Here is a tiny trained network, its code and every weight. The questions are about switching its units off for an input and a class, where a switched-off unit gives its printed mean instead of its output.

import numpy as np


def w(rows, s, z=0):
    codes = np.array(rows[::2]) - 128.0
    scale = np.full(codes.shape[1], s)
    scale[-1] = z or s
    return codes * scale


def norm(h):
    return h / np.sqrt((h * h).mean(-1, keepdims=True) + 1e-5)


def f(y):
    return y / 2 * (1 + np.tanh(0.7978845608 * (y + 0.044715 * y**3)))


def log_softmax(a):
    a = a - a.max(-1, keepdims=True)
    return a - np.log(np.exp(a).sum(-1, keepdims=True))


def net(x, mask):
    res = np.array(x, float).reshape(1, 5) / 4 @ E
    u = 0
    for l in range(3):
        y = f(norm(res) @ A[l][:, :-1].T + A[l][:, -1])
        res = res + np.where(mask[u : u + 5], y, B[l][:, -1]) @ B[l][:, :-1]
        u += 5
    return log_softmax(norm(res)[-1] @ U[:, :-1].T + U[:, -1])


A, B = {}, {}
E = w([
[127,223,204],'x0',
[169,144,18],'x1',
[242,164,45],'x2',
[242,190,253],'x3',
[88,186,43],'x4',
],0.0047)
A[0] = w([
[66,121,136,40],'0.n1',
[143,132,37,53],'0.n2',
[10,191,140,109],'0.n3',
[181,155,124,126],'0.n4',
[129,138,142,2],'0.n5',
],0.013,0.00088)
B[0] = w([
[201,187,143,174],'0.n1',
[143,100,7,253],'0.n2',
[5,215,153,253],'0.n3',
[143,225,124,193],'0.n4',
[158,143,127,120],'0.n5',
],0.012,0.0037)
A[1] = w([
[160,96,218,74],'1.n1',
[144,147,131,19],'1.n2',
[97,254,118,41],'1.n3',
[104,181,137,6],'1.n4',
[80,177,68,87],'1.n5',
],0.0098,0.0012)
B[1] = w([
[255,99,20,188],'1.n1',
[160,136,115,122],'1.n2',
[143,6,185,254],'1.n3',
[101,110,140,156],'1.n4',
[205,153,47,209],'1.n5',
],0.008,0.0038)
A[2] = w([
[124,143,128,122],'2.n1',
[63,138,83,5],'2.n2',
[113,220,128,107],'2.n3',
[149,4,72,141],'2.n4',
[157,15,173,28],'2.n5',
],0.011,0.0013)
B[2] = w([
[109,132,132,128],'2.n1',
[247,94,71,167],'2.n2',
[56,88,155,163],'2.n3',
[1,57,183,253],'2.n4',
[194,19,96,175],'2.n5',
],0.0092,0.0042)
U = w([
[43,201,219,182],'0',
[251,199,216,144],'1',
[106,120,32,207],'2',
[164,147,173,2],'3',
[96,27,159,88],'4',
[212,196,84,70],'5',
[200,65,201,140],'6',
],0.014,0.008)

Each question gives the input, the list of numbers given to net, and the class t.
The units are the neurons (one row each of A and B). Each row of codes is followed by its name. A weight is (code - 128) times the scale printed after its matrix; where a second scale follows, it is the last column's (A, B and U).
mask holds one flag per neuron, layer by layer. A switched-off neuron (its flag False) gives its mean, the last column of its row in B, instead of its output. The means were averaged over made-up inputs and are rounded, as every weight is.
A unit's drop is (log p(t) with every unit on - log p(t) with that unit switched off) / (log p(t) with every unit on - log p(t) with every unit switched off).
The circuit of an input: a set's keep is (log p(t) with only the set's units on - log p(t) with every unit switched off) / (log p(t) with every unit on - log p(t) with every unit switched off). Starting from the 12 units with the biggest drops (on a tie, the unit counted first), units are removed one at a time, each time the one whose removal leaves the highest keep (on an exact tie, the one counted first), for as long as the keep stays at least 0.8.
units of the circuit, in order: the units of the circuit, biggest drop first
k most important neurons: the k neurons with the biggest drops, biggest first
top k neurons in layer l: the k neurons of layer l with the biggest drops, biggest first
drop of u: that unit's drop, to one decimal
input [-7,-7,-4,-6,0], class 0: units of the circuit, in order	(0.n2 0.n3)
input [4,-8,4,-7,6], class 0: units of the circuit, in order	(0.n3)
input [1,5,-5,8,4], class 6: 3 most important neurons	(1.n3 0.n3 0.n1)
input [-4,5,3,6,-3], class 1: top 2 neurons in layer 1	(1.n1 1.n5)
input [8,2,1,-2,5], class 0: 3 most important neurons	(0.n3 1.n1 2.n3)
input [1,3,-7,4,-2], class 6: units of the circuit, in order	(2.n4 0.n4)
input [-1,-4,8,1,1], class 1: 2 most important neurons	(0.n4 2.n4)
input [-3,-1,-7,-4,-2], class 0: units of the circuit, in order	(0.n2 0.n3)
input [-2,0,4,1,-7], class 1: top 2 neurons in layer 0	(0.n3 0.n4)
input [4,5,-2,1,2], class 0: 2 most important neurons	(1.n1 0.n2)
input [6,0,5,0,-1], class 1: top 3 neurons in layer 0	(0.n3 0.n4 0.n2)
input [5,3,-7,-5,6], class 0: drop of 0.n3	4.2
input [-1,-1,-5,0,-4], class 6: drop of 0.n1	0.2
input [7,-6,5,-5,2], class 0: drop of 0.n3	2.9
input [5,4,-4,-2,-5], class 0: drop of 2.n2	0.0
input [5,1,5,-1,-6], class 1: most important neuron	(2.n4)
